Below is a small trained network, with its code and all its weights. Each question gives an input and a class and asks what happens when units are switched off, that is, made to give their printed mean instead of their output.

import numpy as np


def w(rows, s, z=0):
    codes = np.array(rows[::2]) - 128.0
    scale = np.full(codes.shape[1], s)
    scale[-1] = z or s
    return codes * scale


def norm(h):
    return h / np.sqrt((h * h).mean(-1, keepdims=True) + 1e-5)


def f(y):
    return np.maximum(y, 0)


def log_softmax(a):
    a = a - a.max(-1, keepdims=True)
    return a - np.log(np.exp(a).sum(-1, keepdims=True))


def net(x, mask):
    res = np.array(x, float).reshape(1, 7) / 4 @ E
    u = 0
    for l in range(2):
        y = f(norm(res) @ A[l][:, :-1].T + A[l][:, -1])
        res = res + np.where(mask[u : u + 9], y, B[l][:, -1]) @ B[l][:, :-1]
        u += 9
    return log_softmax(norm(res)[-1] @ U[:, :-1].T + U[:, -1])


A, B = {}, {}
E = w([
[63,227,149,187,71,115,24,122,184],'x0',
[209,83,115,75,102,123,48,9,96],'x1',
[200,157,168,74,143,114,95,225,202],'x2',
[125,123,126,129,128,130,125,131,125],'x3',
[128,127,129,129,131,125,128,127,131],'x4',
[126,128,127,128,133,128,127,129,129],'x5',
[131,134,128,128,125,125,132,123,131],'x6',
],0.013)
A[0] = w([
[104,96,102,154,162,147,160,162,143,27],'L0N1',
[178,114,131,114,127,125,59,65,126,4],'L0N2',
[130,144,121,118,131,105,133,164,157,23],'L0N3',
[175,80,125,104,141,134,248,158,96,232],'L0N4',
[77,114,122,157,120,129,166,59,99,237],'L0N5',
[33,141,137,150,114,128,168,83,102,99],'L0N6',
[152,137,130,112,134,139,86,103,94,13],'L0N7',
[212,51,124,81,127,125,160,96,99,127],'L0N8',
[173,140,127,115,130,140,108,172,142,160],'L0N9',
],0.018,0.0039)
B[0] = w([
[140,149,136,156,87,96,69,49,156,165],'L0N1',
[90,63,156,51,67,80,109,112,86,204],'L0N2',
[128,97,238,145,156,160,121,175,99,152],'L0N3',
[54,74,154,29,12,82,81,117,106,251],'L0N4',
[7,112,178,103,223,192,126,106,139,207],'L0N5',
[165,141,41,202,51,71,172,102,98,195],'L0N6',
[61,117,106,82,59,150,133,165,169,162],'L0N7',
[205,195,60,201,253,207,137,119,170,243],'L0N8',
[175,174,211,76,209,62,150,117,83,177],'L0N9',
],0.015,0.018)
A[1] = w([
[127,147,131,116,155,117,87,44,135,93],'L1N1',
[152,156,176,88,110,118,111,200,170,73],'L1N2',
[161,138,23,191,127,147,178,153,123,4],'L1N3',
[157,195,188,151,224,138,132,193,165,38],'L1N4',
[122,124,133,90,142,108,148,120,110,5],'L1N5',
[181,168,91,143,252,174,186,106,166,126],'L1N6',
[106,127,190,101,189,128,124,129,142,74],'L1N7',
[252,136,140,63,105,88,103,171,163,202],'L1N8',
[137,178,145,237,167,128,173,174,150,109],'L1N9',
],0.023,0.0036)
B[1] = w([
[87,111,142,95,78,120,165,150,138,217],'L1N1',
[146,120,180,62,216,203,98,156,142,204],'L1N2',
[210,184,174,148,64,118,45,91,66,148],'L1N3',
[37,74,25,94,103,158,193,102,177,196],'L1N4',
[84,145,196,158,130,146,152,120,139,163],'L1N5',
[180,80,88,183,214,156,117,75,95,200],'L1N6',
[145,128,156,147,58,114,4,101,108,197],'L1N7',
[211,195,148,188,116,43,181,200,120,250],'L1N8',
[135,198,84,192,159,164,100,148,151,173],'L1N9',
],0.028,0.018)
U = w([
[12,97,121,83,46,103,155,88,109,253],'0',
[165,136,224,40,122,70,133,226,143,178],'1',
[119,29,90,112,215,189,104,48,85,21],'2',
[248,116,80,167,206,90,183,139,102,88],'3',
[121,225,83,235,101,129,100,105,94,46],'4',
[94,174,64,124,179,193,115,202,212,90],'5',
],0.017,0.0033)

Each question gives the input, the list of numbers given to net, and the class t.
The units are the neurons (one row each of A and B). Each row of codes is followed by its name. A weight is (code - 128) times the scale printed after its matrix; where a second scale follows, it is the last column's (A, B and U).
mask holds one flag per neuron, layer by layer. A switched-off neuron (its flag False) gives its mean, the last column of its row in B, instead of its output. The means were averaged over made-up inputs and are rounded, as every weight is.
A unit's drop is (log p(t) with every unit on - log p(t) with that unit switched off) / (log p(t) with every unit on - log p(t) with every unit switched off).
The circuit of an input: a set's keep is (log p(t) with only the set's units on - log p(t) with every unit switched off) / (log p(t) with every unit on - log p(t) with every unit switched off). Starting from the 12 units with the biggest drops (on a tie, the unit counted first), units are removed one at a time, each time the one whose removal leaves the highest keep (on an exact tie, the one counted first), for as long as the keep stays at least 0.8.
circuit, biggest first: the units of the circuit, biggest drop first
unit that matters most: the unit with the biggest drop
top k neurons in layer l: the k neurons of layer l with the biggest drops, biggest first
drop of u: that unit's drop, to one decimal
input [0,4,8,-7,2,-8,-8], class 3: circuit, biggest first : [L0N4]
input [0,3,2,-6,-2,-5,-6], class 3: top 2 neurons in layer 0 : [L0N4, L0N5]
input [-6,-2,1,-7,-5,8,-4], class 1: top 2 neurons in layer 0 : [L0N4, L0N5]
input [-8,-3,1,1,-7,-6,-2], class 1: circuit, biggest first : [L0N4, L1N4]
input [8,-3,4,8,-2,-6,-8], class 5: circuit, biggest first : [L1N4, L0N2]
input [6,-3,1,5,1,0,6], class 5: top 3 neurons in layer 0 : [L0N4, L0N8, L0N2]
input [6,2,3,7,5,-1,7], class 1: top 2 neurons in layer 0 : [L0N8, L0N5]
input [-1,3,6,-6,-7,3,-3], class 3: top 3 neurons in layer 0 : [L0N5, L0N4, L0N8]
input [8,-7,2,4,3,-6,6], class 5: top 2 neurons in layer 0 : [L0N4, L0N8]
input [-1,6,0,-7,2,-2,-6], class 2: top 3 neurons in layer 0 : [L0N8, L0N4, L0N6]
input [4,-6,3,-3,7,-2,-5], class 5: top 2 neurons in layer 0 : [L0N4, L0N8]
input [7,0,4,-1,-6,4,-8], class 5: top 4 neurons in layer 0 : [L0N4, L0N2, L0N5, L0N8]
input [3,4,1,1,-8,-6,-8], class 1: top 3 neurons in layer 0 : [L0N5, L0N4, L0N6]
input [-6,5,6,8,5,0,0], class 3: circuit, biggest first : [L0N8]
input [2,-5,6,-1,-8,-8,-7], class 5: top 4 neurons in layer 0 : [L0N4, L0N2, L0N8, L0N5]
input [-4,2,4,-7,6,7,4], class 3: top 3 neurons in layer 0 : [L0N8, L0N5, L0N4]
input [0,1,-1,-6,4,6,7], class 2: top 2 neurons in layer 0 : [L0N4, L0N8]
input [0,6,7,-1,-2,-5,-1], class 3: drop of L1N6 : 0.4
input [0,4,3,5,-4,3,1], class 3: drop of L0N2 : 0.1
input [2,8,0,-7,-4,0,1], class 0: unit that matters most : L0N2
input [3,-2,2,2,-7,6,1], class 5: drop of L0N8 : 0.5
